Below is a small trained network, with its code and all its weights. Each question gives an input and a target symbol and asks what happens when units are switched off, that is, made to give their printed mean instead of their output.

import numpy as np


def w(rows, s, z=0):
    codes = np.array(rows[::2]) - 128.0
    scale = np.full(codes.shape[1], s)
    scale[-1] = z or s
    return codes * scale


def norm(h):
    return h / np.sqrt((h * h).mean(-1, keepdims=True) + 1e-5)


def softmax(a):
    e = np.exp(a - a.max(-1, keepdims=True))
    return e / e.sum(-1, keepdims=True)


def log_softmax(a):
    a = a - a.max(-1, keepdims=True)
    return a - np.log(np.exp(a).sum(-1, keepdims=True))


def net(x, mask):
    ids = ['βγεμπστφ'.index(c) for c in x.split()]
    T = len(ids)
    res = E[ids] + P[:T]
    u = 0
    for l in range(3):
        r = norm(res)
        for j in range(2):
            rows = slice(2 * j, 2 * j + 2)
            q, k, v = (r @ M[l][rows].T for M in (Q, K, V))
            z = softmax(np.where(np.tri(T) > 0, q @ k.T / 2**0.5, -1e9)) @ v
            o = O[l][rows]
            res = res + np.where(mask[u + j], z, o[:, -1]) @ o[:, :-1]
        u += 2
    return log_softmax(norm(res)[-1] @ U[:, :-1].T + U[:, -1])


Q, K, V, O = {}, {}, {}, {}
E = w([
[113,126,174,76],'β',
[124,129,21,123],'γ',
[115,146,120,46],'ε',
[148,65,36,208],'μ',
[109,156,41,125],'π',
[117,139,109,39],'σ',
[142,45,126,249],'τ',
[147,19,189,178],'φ',
],0.011)
P = w([
[102,99,67,54],'0',
[148,70,142,146],'1',
[2,44,91,110],'2',
[140,136,143,122],'3',
[54,93,113,142],'4',
[143,151,148,133],'5',
[77,106,126,145],'6',
[146,170,154,148],'7',
[87,121,123,127],'8',
[182,139,130,121],'9',
],0.02)
Q[0] = w([
[182,136,151,115],'L0H0',
[83,105,138,119],'L0H0',
[165,109,53,144],'L0H1',
[3,150,159,74],'L0H1',
],0.029)
K[0] = w([
[161,158,129,150],'L0H0',
[84,108,109,120],'L0H0',
[162,88,94,157],'L0H1',
[67,253,120,125],'L0H1',
],0.033)
V[0] = w([
[2,167,81,151],'L0H0',
[92,126,198,77],'L0H0',
[129,89,125,123],'L0H1',
[236,135,124,133],'L0H1',
],0.019)
O[0] = w([
[130,7,176,182,254],'L0H0',
[133,124,33,239,112],'L0H0',
[118,164,112,191,194],'L0H1',
[79,229,119,133,107],'L0H1',
],0.011,0.0083)
Q[1] = w([
[164,205,91,135],'L1H0',
[165,252,235,178],'L1H0',
[121,109,125,129],'L1H1',
[146,123,137,127],'L1H1',
],0.023)
K[1] = w([
[67,57,193,150],'L1H0',
[119,4,71,183],'L1H0',
[64,137,123,123],'L1H1',
[115,123,117,137],'L1H1',
],0.024)
V[1] = w([
[110,211,128,84],'L1H0',
[167,154,187,178],'L1H0',
[78,77,165,115],'L1H1',
[254,206,209,155],'L1H1',
],0.013)
O[1] = w([
[4,143,152,147,38],'L1H0',
[127,163,104,167,94],'L1H0',
[140,84,79,165,211],'L1H1',
[19,199,132,143,2],'L1H1',
],0.012,0.0079)
Q[2] = w([
[86,248,95,33],'L2H0',
[150,160,87,252],'L2H0',
[141,65,183,74],'L2H1',
[67,149,146,123],'L2H1',
],0.017)
K[2] = w([
[207,197,180,164],'L2H0',
[131,123,2,98],'L2H0',
[109,69,103,102],'L2H1',
[160,92,31,103],'L2H1',
],0.019)
V[2] = w([
[26,114,25,1],'L2H0',
[104,163,138,227],'L2H0',
[36,75,32,69],'L2H1',
[143,66,102,129],'L2H1',
],0.019)
O[2] = w([
[254,213,123,103,54],'L2H0',
[138,18,147,136,69],'L2H0',
[158,113,180,206,138],'L2H1',
[59,115,187,163,254],'L2H1',
],0.015,0.014)
U = w([
[133,118,16,185,29],'β',
[194,108,223,136,2],'γ',
[171,153,104,205,62],'ε',
[115,153,254,68,41],'μ',
[171,11,145,137,253],'π',
[177,156,124,189,76],'σ',
[22,66,130,119,151],'τ',
[104,116,60,57,132],'φ',
],0.014,0.004)

Each question gives the input, a string of symbols that net reads in full, and the target symbol t.
The units are the heads (2 rows each of Q, K, V and O). Each row of codes is followed by its name. A weight is (code - 128) times the scale printed after its matrix; where a second scale follows, it is the last column's (O and U).
mask holds one flag per head, layer by layer. A switched-off head (its flag False) gives its mean, the last column of its rows in O, instead of its output. The means were averaged over made-up inputs and are rounded, as every weight is.
A unit's drop is (log p(t) with every unit on - log p(t) with that unit switched off) / (log p(t) with every unit on - log p(t) with every unit switched off).
The circuit of an input: a set's keep is (log p(t) with only the set's units on - log p(t) with every unit switched off) / (log p(t) with every unit on - log p(t) with every unit switched off). Starting from all 6 units, units are removed one at a time, each time the one whose removal leaves the highest keep (on an exact tie, the one counted first), for as long as the keep stays at least 0.8.
units of the circuit, in order: the units of the circuit, biggest drop first
most important unit: the unit with the biggest drop
heads that matter: for each layer, one digit per head in row order, 1 if its drop is at least 0.15 and else 0, layers parted by /
input μ ε γ π γ σ, target γ: units of the circuit, in order : L2H0
input τ σ μ π ε β ε ε μ τ, target ε: heads that matter : 10 / 10 / 00
input π β τ β μ τ φ τ β μ, target τ: units of the circuit, in order : L2H0, L0H0
input γ σ μ μ, target σ: heads that matter : 11 / 10 / 10
input τ σ μ σ μ ε μ γ ε μ, target γ: units of the circuit, in order : L1H0, L0H0, L0H1
input φ σ σ π τ φ μ σ, target φ: units of the circuit, in order : L0H0, L2H1
input π μ π τ β μ μ μ μ τ, target μ: heads that matter : 10 / 10 / 00
input β τ π τ μ β, target τ: units of the circuit, in order : L2H0, L0H0
input γ β β ε μ μ μ φ ε φ, target φ: heads that matter : 11 / 00 / 01
input β ε ε μ, target ε: heads that matter : 01 / 10 / 00
input φ σ τ γ γ ε, target γ: units of the circuit, in order : L0H0, L1H0, L1H1
input τ γ μ β, target γ: units of the circuit, in order : L0H0, L1H0, L2H0
input γ γ μ ε φ γ π φ, target γ: units of the circuit, in order : L1H0, L0H0
input ε β μ π, target β: units of the circuit, in order : L0H0
input σ φ μ τ, target φ: units of the circuit, in order : L0H0, L2H1, L1H1
input τ μ τ μ μ ε, target μ: heads that matter : 10 / 00 / 10
input σ μ τ τ, target μ: heads that matter : 11 / 11 / 01
input π β π τ τ β ε σ, target β: heads that matter : 10 / 10 / 00
input φ β τ μ τ μ τ τ ε β, target τ: heads that matter : 11 / 01 / 10
input μ φ γ τ φ φ, target τ: most important unit : L2H0
input τ μ β β β τ, target β: heads that matter : 11 / 11 / 01
